Below are the code and all the weights of a small trained network. Each question names an input and a target symbol and asks about switching units off, where a switched-off unit gives its printed mean instead of its output.

import numpy as np


def w(rows, s, z=0):
    codes = np.array(rows[::2]) - 128.0
    scale = np.full(codes.shape[1], s)
    scale[-1] = z or s
    return codes * scale


def f(y):
    return np.maximum(y, 0)


def softmax(a):
    e = np.exp(a - a.max(-1, keepdims=True))
    return e / e.sum(-1, keepdims=True)


def log_softmax(a):
    a = a - a.max(-1, keepdims=True)
    return a - np.log(np.exp(a).sum(-1, keepdims=True))


def net(x, mask):
    ids = ['αδζθξφψω'.index(c) for c in x.split()]
    T = len(ids)
    res = E[ids] + P[:T]
    u = 0
    for l in range(2):
        q, k, v = (res @ M[l].T for M in (Q, K, V))
        z = softmax(np.where(np.tri(T) > 0, q @ k.T / 2**0.5, -1e9)) @ v
        res = res + np.where(mask[u], z, O[l][:, -1]) @ O[l][:, :-1]
        u += 1
        y = f(res @ A[l][:, :-1].T + A[l][:, -1])
        res = res + np.where(mask[u : u + 12], y, B[l][:, -1]) @ B[l][:, :-1]
        u += 12
    return log_softmax(res[-1] @ U[:, :-1].T + U[:, -1])


Q, K, V, O, A, B = {}, {}, {}, {}, {}, {}
E = w([
[130,205,160],'α',
[112,140,174],'δ',
[74,92,75],'ζ',
[173,123,43],'θ',
[244,180,158],'ξ',
[123,112,68],'φ',
[66,47,124],'ψ',
[121,109,61],'ω',
],0.011)
P = w([
[158,41,206],'0',
[126,254,104],'1',
[217,185,80],'2',
[219,160,71],'3',
[169,179,96],'4',
[155,179,94],'5',
[162,183,91],'6',
[151,167,95],'7',
[155,167,91],'8',
[150,166,90],'9',
[175,146,91],'10',
[150,159,90],'11',
],0.0083)
Q[0] = w([
[110,188,211],'0.h0',
[92,68,255],'0.h0',
],0.0093)
K[0] = w([
[191,114,2],'0.h0',
[95,186,12],'0.h0',
],0.0097)
V[0] = w([
[56,88,254],'0.h0',
[169,143,201],'0.h0',
],0.0071)
O[0] = w([
[7,117,128,63],'0.h0',
[139,80,23,253],'0.h0',
],0.014,0.0019)
A[0] = w([
[90,53,205,196],'0.n0',
[158,89,159,46],'0.n1',
[146,75,58,149],'0.n2',
[2,164,99,209],'0.n3',
[149,77,134,36],'0.n4',
[154,193,102,134],'0.n5',
[105,176,129,253],'0.n6',
[157,76,131,155],'0.n7',
[236,168,59,42],'0.n8',
[177,75,129,156],'0.n9',
[76,18,241,218],'0.n10',
[110,109,39,156],'0.n11',
],0.0085,0.0029)
B[0] = w([
[18,82,203,136],'0.n0',
[164,174,43,131],'0.n1',
[92,130,91,200],'0.n2',
[222,38,107,170],'0.n3',
[185,179,63,130],'0.n4',
[132,98,194,186],'0.n5',
[255,106,115,160],'0.n6',
[114,165,174,151],'0.n7',
[87,172,173,254],'0.n8',
[126,178,103,168],'0.n9',
[44,76,159,139],'0.n10',
[149,102,105,205],'0.n11',
],0.0068,0.0092)
Q[1] = w([
[2,148,215],'1.h0',
[115,33,46],'1.h0',
],0.0073)
K[1] = w([
[254,160,33],'1.h0',
[33,83,90],'1.h0',
],0.0084)
V[1] = w([
[185,142,1],'1.h0',
[187,160,32],'1.h0',
],0.0062)
O[1] = w([
[35,114,80,2],'1.h0',
[59,215,2,4],'1.h0',
],0.0081,0.0027)
A[1] = w([
[148,78,157,55],'1.n0',
[158,120,187,93],'1.n1',
[79,151,155,82],'1.n2',
[147,170,147,253],'1.n3',
[170,116,237,88],'1.n4',
[161,187,196,138],'1.n5',
[37,108,78,46],'1.n6',
[119,125,182,66],'1.n7',
[25,142,119,84],'1.n8',
[77,77,166,167],'1.n9',
[129,102,10,192],'1.n10',
[219,180,161,149],'1.n11',
],0.011,0.006)
B[1] = w([
[20,149,70,178],'1.n0',
[51,173,88,185],'1.n1',
[122,145,139,128],'1.n2',
[164,91,84,204],'1.n3',
[88,181,106,226],'1.n4',
[103,113,181,193],'1.n5',
[55,137,255,154],'1.n6',
[211,174,151,142],'1.n7',
[126,137,174,144],'1.n8',
[208,88,124,149],'1.n9',
[192,167,160,216],'1.n10',
[82,69,139,249],'1.n11',
],0.0085,0.013)
U = w([
[63,113,170,29],'α',
[164,59,213,253],'δ',
[42,107,143,113],'ζ',
[138,45,147,106],'θ',
[191,29,134,53],'ξ',
[93,208,171,43],'φ',
[63,36,2,66],'ψ',
[131,192,21,209],'ω',
],0.008,0.0042)

Each question gives the input, a string of symbols that net reads in full, and the target symbol t.
The units are the heads (2 rows each of Q, K, V and O) and the neurons (one row each of A and B). Each row of codes is followed by its name. A weight is (code - 128) times the scale printed after its matrix; where a second scale follows, it is the last column's (O, A, B and U).
mask holds one flag per unit, layer by layer, with each layer's heads first. A switched-off unit (its flag False) gives its mean, the last column of its rows in O or B, instead of its output. The means were averaged over made-up inputs and are rounded, as every weight is.
A unit's drop is (log p(t) with every unit on - log p(t) with that unit switched off) / (log p(t) with every unit on - log p(t) with every unit switched off).
The circuit of an input: a set's keep is (log p(t) with only the set's units on - log p(t) with every unit switched off) / (log p(t) with every unit on - log p(t) with every unit switched off). Starting from the 12 units with the biggest drops (on a tie, the unit counted first), units are removed one at a time, each time the one whose removal leaves the highest keep (on an exact tie, the one counted first), for as long as the keep stays at least 0.8.
circuit, biggest first: the units of the circuit, biggest drop first
unit that matters most: the unit with the biggest drop
k most important neurons: the k neurons with the biggest drops, biggest first
top k neurons in layer l: the k neurons of layer l with the biggest drops, biggest first
drop of u: that unit's drop, to one decimal
input ψ ζ θ θ θ δ δ ξ ω, target ζ: top 3 neurons in layer 1 => [1.n0, 1.n4, 1.n1]
input δ ψ δ ω, target ψ: 4 most important neurons => [0.n0, 1.n0, 0.n10, 0.n3]
input δ δ ω δ, target ζ: unit that matters most => 1.h0
input θ ξ θ α ψ, target ω: 2 most important neurons => [1.n11, 1.n5]
input α φ θ, target ξ: circuit, biggest first => [1.n4, 1.n1, 1.n0]
input ξ θ φ ξ, target ω: circuit, biggest first => [1.h0, 0.h0]
input θ θ θ ξ ξ θ φ ψ, target ω: circuit, biggest first => [0.h0, 1.h0, 1.n11]
input ξ δ ω ψ α ω θ θ ψ, target φ: 3 most important neurons => [1.n6, 1.n11, 1.n10]
input α θ δ φ θ ζ δ ω, target ξ: 2 most important neurons => [0.n8, 1.n4]
input θ ξ θ θ φ ξ α θ θ δ ζ, target ω: 3 most important neurons => [1.n11, 1.n5, 0.n8]
input ξ θ ζ α, target ω: top 3 neurons in layer 1 => [1.n11, 1.n5, 1.n6]
input δ θ ψ α θ θ ζ δ θ ω, target ψ: top 3 neurons in layer 1 => [1.n0, 1.n1, 1.n10]
input ψ θ ω ζ, target ζ: 4 most important neurons => [1.n0, 1.n4, 0.n0, 1.n1]
input δ ξ δ θ ψ φ, target ψ: 3 most important neurons => [1.n0, 0.n0, 0.n3]
input ψ ξ φ, target ζ: 3 most important neurons => [1.n0, 1.n4, 1.n1]
input δ δ ω φ, target ψ: 3 most important neurons => [0.n0, 1.n0, 0.n10]
input δ θ α, target ζ: 4 most important neurons => [1.n4, 1.n1, 1.n11, 0.n0]
input α θ φ ω, target ξ: top 3 neurons in layer 1 => [1.n4, 1.n1, 1.n10]
input δ δ ψ ζ ξ ζ, target ψ: top 4 neurons in layer 0 => [0.n3, 0.n0, 0.n8, 0.n10]
input θ θ α δ ζ α δ δ δ φ, target ω: drop of 1.n4 => -0.2
input θ θ θ ζ δ φ, target ω: drop of 1.n11 => 0.3
input ξ θ θ θ δ ζ θ δ ζ, target φ: drop of 1.n6 => 0.9
input ψ ξ ψ φ, target ζ: drop of 0.n10 => 0.5
input α φ ζ, target ξ: top 2 neurons in layer 0 => [0.n8, 0.n3]
input ξ α ψ θ δ α ω, target φ: top neuron in layer 0 => [0.n2]
input ξ ζ ξ δ, target ω: top 3 neurons in layer 1 => [1.n11, 1.n5, 1.n6]
input δ θ ξ, target ζ: top 2 neurons in layer 0 => [0.n0, 0.n10]
input ψ ξ δ α α ζ ζ, target ζ: top 4 neurons in layer 1 => [1.n0, 1.n4, 1.n1, 1.n11]
